Where the symbols take the objects:
x269 h x269
x269 x x296
x269 b x374
x838 h x63
x838 x x37
x838 b x442
x175 h x63
x175 x x623
x175 b x864
x713 h x296
x713 x x20
x713 b x188
x287 h x394
x287 x x276
x287 b x147
x33 h x809
x33 x x55
x33 b x864
x987 h x55
x987 x x660
x987 b x193
x301 h x203
x301 x x266
x301 b x993
x809 h x764
x809 x x380
x809 b x156
x513 h x129
x513 x x147
x513 b x241
x189 h x864
x189 x x339
x189 b x572
x198 h x623
x198 x x586
x198 b x339
x621 h x502
x621 x x110
x621 b x764
x380 h x276
x380 x x621
x380 b x269
x86 h x188
x86 x x684
x86 b x37
x188 h x462
x188 x x175
x188 b x829
x864 h x266
x864 x x175
x864 b x266
x783 h x222
x783 x x296
x783 b x516
x458 h x409
x458 x x684
x458 b x623
x782 h x301
x782 x x864
x782 b x63
x110 h x156
x110 x x33
x110 b x631
x764 h x110
x764 x x823
x764 b x660
x129 h x660
x129 x x276
x129 b x959
x586 h x20
x586 x x431
x586 b x684
x415 h x74
x415 x x838
x415 b x186
x419 h x507
x419 x x37
x419 b x838
x316 h x55
x316 x x321
x316 b x33
x462 h x37
x462 x x458
x462 b x203
x137 h x189
x137 x x946
x137 b x266
x390 h x86
x390 x x236
x390 b x462
x660 h x63
x660 x x764
x660 b x987
x37 h x900
x37 x x175
x37 b x419
x900 h x623
x900 x x188
x900 b x838
x55 h x823
x55 x x955
x55 b x110
x438 h x739
x438 x x394
x438 b x129
x946 h x189
x946 x x409
x946 b x137
x739 h x513
x739 x x374
x739 b x296
x147 h x438
x147 x x287
x147 b x513
x507 h x63
x507 x x900
x507 b x266
x97 h x148
x97 x x97
x97 b x390
x993 h x442
x993 x x301
x993 b x186
x431 h x241
x431 x x357
x431 b x586
x222 h x357
x222 x x241
x222 b x829
x186 h x764
x186 x x316
x186 b x321
x148 h x516
x148 x x829
x148 b x188
x104 h x186
x104 x x63
x104 b x74
x241 h x959
x241 x x987
x241 b x222
x516 h x276
x516 x x276
x516 b x829
x339 h x175
x339 x x198
x339 b x189
x276 h x193
x276 x x55
x276 b x110
x74 h x321
x74 x x104
x74 b x631
x193 h x269
x193 x x631
x193 b x394
x203 h x419
x203 x x462
x203 b x137
x357 h x516
x357 x x959
x357 b x431
x623 h x946
x623 x x458
x623 b x175
x442 h x104
x442 x x838
x442 b x415
x959 h x783
x959 x x129
x959 b x357
x374 h x660
x374 x x269
x374 b x739
x20 h x236
x20 x x507
x20 b x86
x823 h x33
x823 x x147
x823 b x764
x156 h x660
x156 x x809
x156 b x502
x296 h x129
x296 x x739
x296 b x783
x572 h x188
x572 x x189
x572 b x955
x829 h x431
x829 x x296
x829 b x148
x409 h x198
x409 x x419
x409 b x946
x631 h x316
x631 x x74
x631 b x621
x266 h x572
x266 x x137
x266 b x301
x236 h x684
x236 x x462
x236 b x713
x502 h x987
x502 x x156
x502 b x241
x955 h x631
x955 x x415
x955 b x823
x394 h x374
x394 x x193
x394 b x438
x321 h x955
x321 x x186
x321 b x316
x63 h x993
x63 x x339
x63 b x104
x684 h x713
x684 x x586
x684 b x86

In the rows, 66 means zero.

The rows follow the links: the fewer symbols apart two objects are, the more alike their rows tend to be.

Known rows, each with its object:
  13    80    10    91    33    89    67    97    58    56    73    53    50    54    36    37    66    67    67    41    84    64    37    58    60    85    52    88    73    62    47    46    69    67    74    50    42    54    67    31    56
object: x864
  90    89    90    49    67    78    58    97   100    98    48    68    86    66    73   114   109    61    97    76    58    78    34    59    73    78    72   102    70   113    68    56    56    66    76    57    71    71    83   102    72
object: x959
  66    32    84    52    62    44    77    10    70    74    58    84    88    33   108    86    48   116    61    89    67    72    78    60    58    76    46    31    63    33    76    79    66    53    53    81    74    53    33    67    65
object: x236
  30    53    21    96    54    59    79    54    45    40    96    65    37    66    47    17    30    64    44    51    77    57    85    71    56    60    59    32    66    29    65    68    73    66    64    59    52    61    55    22    56
object: x63
   7    78    17    87    28    89    70    96    57    59    78    56    51    46    40    46    66    73    69    47    81    64    32    57    59    88    49    83    75    66    49    45    68    63    72    49    39    50    68    32    61
object: x572
  84    79    86    51    57    76    59    90   109   104    59    80    79    48    80   118   104    66    99    93    58    77    23    59    69    81    61    90    74   106    75    54    51    60    77    49    63    62    85    95    73
object: x357
  82    37    77    81    75    39    83    36    53    50   103    82    31    80    66    39    22    44    41    82    58    59   101    82    67    41    76    14    62    37    90    78    70    69    61    66    62    69    70    48    67
object: x415
  76    33    86    54    64    42    76     9    74    78    66    87    81    32   107    87    51   113    63    91    66    68    78    64    57    70    49    29    65    33    82    81    65    49    54    80    73    54    37    70    66
object: x390
  91    89   100    41    79    75    51    85    97    96    39    67    99    67    82   116   107    70    94    76    56    75    45    58    72    77    72   100    67   109    64    65    57    65    73    68    79    73    76   109    74
object: x783
  89    76    65    84    62    66    74   103    85    72   104    76    16    90    39    63    69     9    74    85    54    63    51    82    74    47    82    65    70    92    84    50    59    73    78    37    50    67   114    63    69
object: x33
  81    85    87    52   103    74    49    77    35    46    32    39    99   110    60    58    76    56    57    28    65    66   101    68    75    57    92    93    61    75    45    86    76    85    64    94    95    94    56    88    68
object: x147
 102    48    83    83    75    46    82    63    72    62   113    86    17    89    61    53    43    19    56    93    50    58    84    90    73    34    82    30    64    63    97    67    64    71    69    53    59    68   100    57    71
object: x316
 106    53    92    77    80    52    78    66    68    58   101    82    23   100    55    53    46    12    54    87    47    60    88    87    76    31    89    35    65    69    93    69    65    75    68    56    62    74    99    63    71
object: x631
  10    73     8    91    40    82    72    81    49    46    80    56    47    58    37    25    50    67    56    37    82    61    54    63    59    79    54    68    73    48    50    53    73    69    70    56    46    57    58    26    55
object: x782

Each walk starts at a row. The symbols on each line, taken left to right, move it on to the next object.
Answer with the object's row; about right is enough.
new walk
   5    83    14    83    38    89    63    94    55    56    62    51    66    46    44    46    71    84    69    38    85    66    36    54    56    94    49    92    73    64    41    48    71    65    73    57    47    54    57    38    59
h h h x h h b	  10    81     9    90    37    86    66    90    50    53    73    52    57    48    40    34    64    78    65    40    87    61    42    56    59    84    51    85    75    59    46    48    74    64    68    55    45    50    60    33    58
h x b h h	  46    35    55    64    50    52    79    17    60    65    58    74    82    28    97    66    47   121    56    76    79    70    75    55    54    84    42    41    67    23    65    75    72    55    51    80    63    48    28    49    59
new walk
  64    37    77    53    57    48    73    15    79    81    59    88    85    23   107    89    57   120    68    90    71    69    67    58    56    79    42    38    63    39    75    76    64    50    56    77    68    51    37    71    65
x h b x h	  76    40    84    47    68    45    69    11    76    79    53    81    94    29   111    88    60   118    65    88    68    72    79    58    58    75    48    38    66    38    73    80    65    52    53    85    78    58    33    78    65
x b x x x	  80    68    87    51    53    72    65    77   108   106    59    85    80    35    90   123    97    81    96    97    59    76    21    58    65    84    56    83    70    98    77    54    52    55    73    51    59    57    79    89    73
new walk
  86    91    84    47   101    80    44    83    50    56    27    40   101   104    59    72    87    56    67    33    64    68    96    65    77    63    89   105    60    84    45    80    73    81    65    91    95    90    59   100    66
b x x x b h x	   8    80    11    86    34    90    67    94    62    60    68    54    62    46    45    47    69    81    69    40    86    67    33    55    60    91    49    89    73    61    44    45    69    63    72    53    41    51    61    36    57
h h h x h h b	  53    34    55    78    66    45    81    23    43    42    88    74    51    62    74    32    21    79    38    64    70    60   100    72    63    57    61    19    59    20    76    81    72    64    55    76    64    60    44    36    59
new walk
   5    81     9    85    33    92    66    94    53    58    63    50    66    49    39    40    69    81    68    37    84    65    35    55    59    90    49    89    74    62    44    48    70    66    70    55    47    55    60    37    58
h x h b h b	   8    69    13    92    41    77    71    76    40    43    82    52    50    55    39    21    44    73    54    40    85    59    59    63    57    76    54    63    69    44    53    54    74    65    68    60    50    55    53    26    59
x h x h x	   7    68    14    85    32    81    72    75    52    56    66    58    64    39    50    44    61    93    63    47    85    65    41    53    56    90    46    78    72    47    45    50    73    61    67    58    44    47    50    27    54
new walk
 112    89   107    51    94    73    54    97    72    77    52    58    73   104    58    87    95    29    75    65    53    67    74    76    81    49    93   100    64   107    65    69    65    77    71    73    85    88    93   104    76
b h b b x h h	 106    80    78    77    84    64    67    97    76    65    96    69    30   105    42    56    70     2    69    77    54    62    74    84    77    35    93    64    64    95    83    61    62    77    73    50    64    81   110    77    69
h h x b x	  90    84   102    36    97    71    48    64    58    68    25    50   119    84    81    90    91    78    72    48    64    69    85    63    72    65    80    92    62    87    53    84    68    73    64    92   101    88    52   109    76
new walk
  96    94    89    45    99    80    45    94    73    73    30    50   103    98    65    91   100    52    79    45    59    71    75    63    79    66    87   107    63   100    52    74    62    79    69    78    91    91    72   106    71
x h x h x	  96    44    82    80    73    41    82    50    70    55   107    86    21    89    63    49    37    23    50    92    53    58    90    88    70    34    81    21    62    53    97    69    64    69    64    54    57    69    86    54    67
x b x b h	  98    53    68    86    72    51    80    68    68    58   113    84    11    89    50    42    45    17    53    92    56    58    84    89    71    34    80    35    64    64    95    65    66    71    67    52    57    68    96    57    68
new walk
  97    39    77    82    77    40    81    40    63    52   102    84    25    89    65    42    34    34    47    86    56    58   102    84    70    33    78    21    62    43    93    78    68    67    62    63    60    69    78    53    65
b x x x x x h	   7    71    14    77    34    82    67    72    58    63    61    55    70    32    55    47    64   101    65    46    87    66    41    52    55    94    41    79    73    50    46    51    70    59    67    61    47    47    49    35    58
b x x x x x h	  91    85    86    56    64    78    58   101   103    97    58    75    75    63    69   113   106    52    94    84    58    73    25    63    74    75    71   100    71   115    69    51    56    66    75    51    67    67    95    97    73
